Here is a tiny trained network, its code and every weight. The questions are about switching its units off for an input and a target symbol, where a switched-off unit gives its printed mean instead of its output.

import numpy as np


def w(rows, s, z=0):
    codes = np.array(rows[::2]) - 128.0
    scale = np.full(codes.shape[1], s)
    scale[-1] = z or s
    return codes * scale


def norm(h):
    return h / np.sqrt((h * h).mean(-1, keepdims=True) + 1e-5)


def f(y):
    return y / 2 * (1 + np.tanh(0.7978845608 * (y + 0.044715 * y**3)))


def softmax(a):
    e = np.exp(a - a.max(-1, keepdims=True))
    return e / e.sum(-1, keepdims=True)


def log_softmax(a):
    a = a - a.max(-1, keepdims=True)
    return a - np.log(np.exp(a).sum(-1, keepdims=True))


def net(x, mask):
    ids = ['ΘΛΞΨαβγδεζημστφω'.index(c) for c in x.split()]
    T = len(ids)
    res = E[ids] + P[:T]
    r = norm(res)
    for j in range(2):
        rows = slice(2 * j, 2 * j + 2)
        q, k, v = (r @ M[0][rows].T for M in (Q, K, V))
        z = softmax(np.where(np.tri(T) > 0, q @ k.T / 2**0.5, -1e9)) @ v
        o = O[0][rows]
        res = res + np.where(mask[j], z, o[:, -1]) @ o[:, :-1]
    y = f(norm(res) @ A[0][:, :-1].T + A[0][:, -1])
    res = res + np.where(mask[2:6], y, B[0][:, -1]) @ B[0][:, :-1]
    return log_softmax(norm(res)[-1] @ U[:, :-1].T + U[:, -1])


Q, K, V, O, A, B = {}, {}, {}, {}, {}, {}
E = w([
[46,48,131,114,135,31],'Θ',
[52,11,134,152,154,30],'Λ',
[113,160,72,174,158,76],'Ξ',
[61,143,221,160,126,147],'Ψ',
[83,168,149,183,190,225],'α',
[19,135,106,76,150,102],'β',
[16,214,75,203,181,106],'γ',
[105,101,93,41,215,114],'δ',
[110,144,169,178,135,83],'ε',
[53,150,179,46,191,166],'ζ',
[76,182,151,131,141,61],'η',
[90,88,147,101,134,111],'μ',
[55,162,87,110,154,64],'σ',
[100,95,102,114,107,64],'τ',
[127,110,111,162,149,184],'φ',
[19,137,188,98,83,68],'ω',
],0.012)
P = w([
[197,134,117,139,65,169],'0',
[23,144,158,201,130,161],'1',
[1,101,109,174,136,134],'2',
[7,80,112,109,156,163],'3',
[2,120,163,62,212,200],'4',
[12,44,139,45,212,120],'5',
],0.0087)
Q[0] = w([
[8,150,96,175,153,191],'h0',
[39,92,127,122,137,107],'h0',
[40,123,128,157,141,117],'h1',
[241,167,146,155,148,108],'h1',
],0.011)
K[0] = w([
[178,122,125,99,108,121],'h0',
[217,174,123,110,15,135],'h0',
[204,131,154,103,50,135],'h1',
[10,67,150,142,160,144],'h1',
],0.012)
V[0] = w([
[163,93,74,37,8,108],'h0',
[232,159,203,223,79,96],'h0',
[16,191,210,108,76,102],'h1',
[138,34,248,116,99,229],'h1',
],0.014)
O[0] = w([
[194,13,121,113,59,74,246],'h0',
[185,163,199,19,112,253,79],'h0',
[130,186,35,93,30,109,104],'h1',
[156,91,16,119,192,184,182],'h1',
],0.013,0.012)
A[0] = w([
[142,189,255,152,219,108,230],'n0',
[113,27,86,111,141,55,254],'n1',
[95,122,109,156,97,129,69],'n2',
[170,200,131,53,196,176,237],'n3',
],0.0098,0.0065)
B[0] = w([
[72,11,53,202,144,214,162],'n0',
[50,84,134,99,71,129,251],'n1',
[133,57,14,141,146,68,125],'n2',
[65,59,96,220,12,116,160],'n3',
],0.011,0.017)
U = w([
[78,72,93,206,2,176,255],'Θ',
[18,94,117,52,137,134,153],'Λ',
[103,107,224,146,145,165,112],'Ξ',
[141,182,49,111,131,173,121],'Ψ',
[79,158,76,192,182,202,56],'α',
[155,163,71,206,65,40,61],'β',
[9,221,140,174,107,126,49],'γ',
[144,101,156,226,245,32,139],'δ',
[133,159,159,75,132,216,107],'ε',
[105,201,5,109,215,65,133],'ζ',
[153,231,167,41,75,88,133],'η',
[239,54,48,69,195,135,88],'μ',
[147,163,167,177,44,44,54],'σ',
[238,67,216,73,97,68,57],'τ',
[154,82,131,162,238,197,79],'φ',
[167,173,35,93,39,83,37],'ω',
],0.0093,0.0078)

Each question gives the input, a string of symbols that net reads in full, and the target symbol t.
The units are the heads (2 rows each of Q, K, V and O) and the neurons (one row each of A and B). Each row of codes is followed by its name. A weight is (code - 128) times the scale printed after its matrix; where a second scale follows, it is the last column's (O, A, B and U).
mask holds one flag per unit, heads first, then neurons. A switched-off unit (its flag False) gives its mean, the last column of its rows in O or B, instead of its output. The means were averaged over made-up inputs and are rounded, as every weight is.
A unit's drop is (log p(t) with every unit on - log p(t) with that unit switched off) / (log p(t) with every unit on - log p(t) with every unit switched off).
The circuit of an input: a set's keep is (log p(t) with only the set's units on - log p(t) with every unit switched off) / (log p(t) with every unit on - log p(t) with every unit switched off). Starting from all 6 units, units are removed one at a time, each time the one whose removal leaves the highest keep (on an exact tie, the one counted first), for as long as the keep stays at least 0.8.
units of the circuit, in order: the units of the circuit, biggest drop first
unit that matters most: the unit with the biggest drop
k most important neurons: the k neurons with the biggest drops, biggest first
heads that matter: for each layer, one digit per head in row order, 1 if its drop is at least 0.15 and else 0, layers parted by /
drop of u: that unit's drop, to one decimal
input η ω ε, target η: heads that matter -> 11
input τ η τ β δ ζ, target τ: heads that matter -> 10
input δ ε δ, target δ: most important neuron -> (n3)
input Ξ μ τ Λ, target Ξ: units of the circuit, in order -> (h1; h0)
input η φ σ Λ μ Ξ, target η: units of the circuit, in order -> (h1; h0)
input ζ δ σ, target ζ: units of the circuit, in order -> (h0; h1)
input ζ δ Ψ γ α η, target ζ: units of the circuit, in order -> (h0; h1)
input γ β β δ α, target γ: heads that matter -> 11
input μ γ ε Θ Θ Ξ, target μ: heads that matter -> 11
input Ξ δ ω η τ τ, target Ξ: heads that matter -> 11
input Λ μ Λ, target Λ: units of the circuit, in order -> (n3; h0; n0)
input γ Θ μ δ, target γ: units of the circuit, in order -> (h0; h1)
input Λ Θ Λ ζ ε γ, target Λ: heads that matter -> 10
input μ δ μ δ τ, target μ: unit that matters most -> h1
input ζ φ β, target ζ: drop of n3 -> 0.1
input η α γ τ μ, target η: drop of h1 -> 0.8
input Ξ δ ζ, target Ξ: drop of n2 -> 0.0
input δ ζ Ξ, target δ: drop of h0 -> 0.3
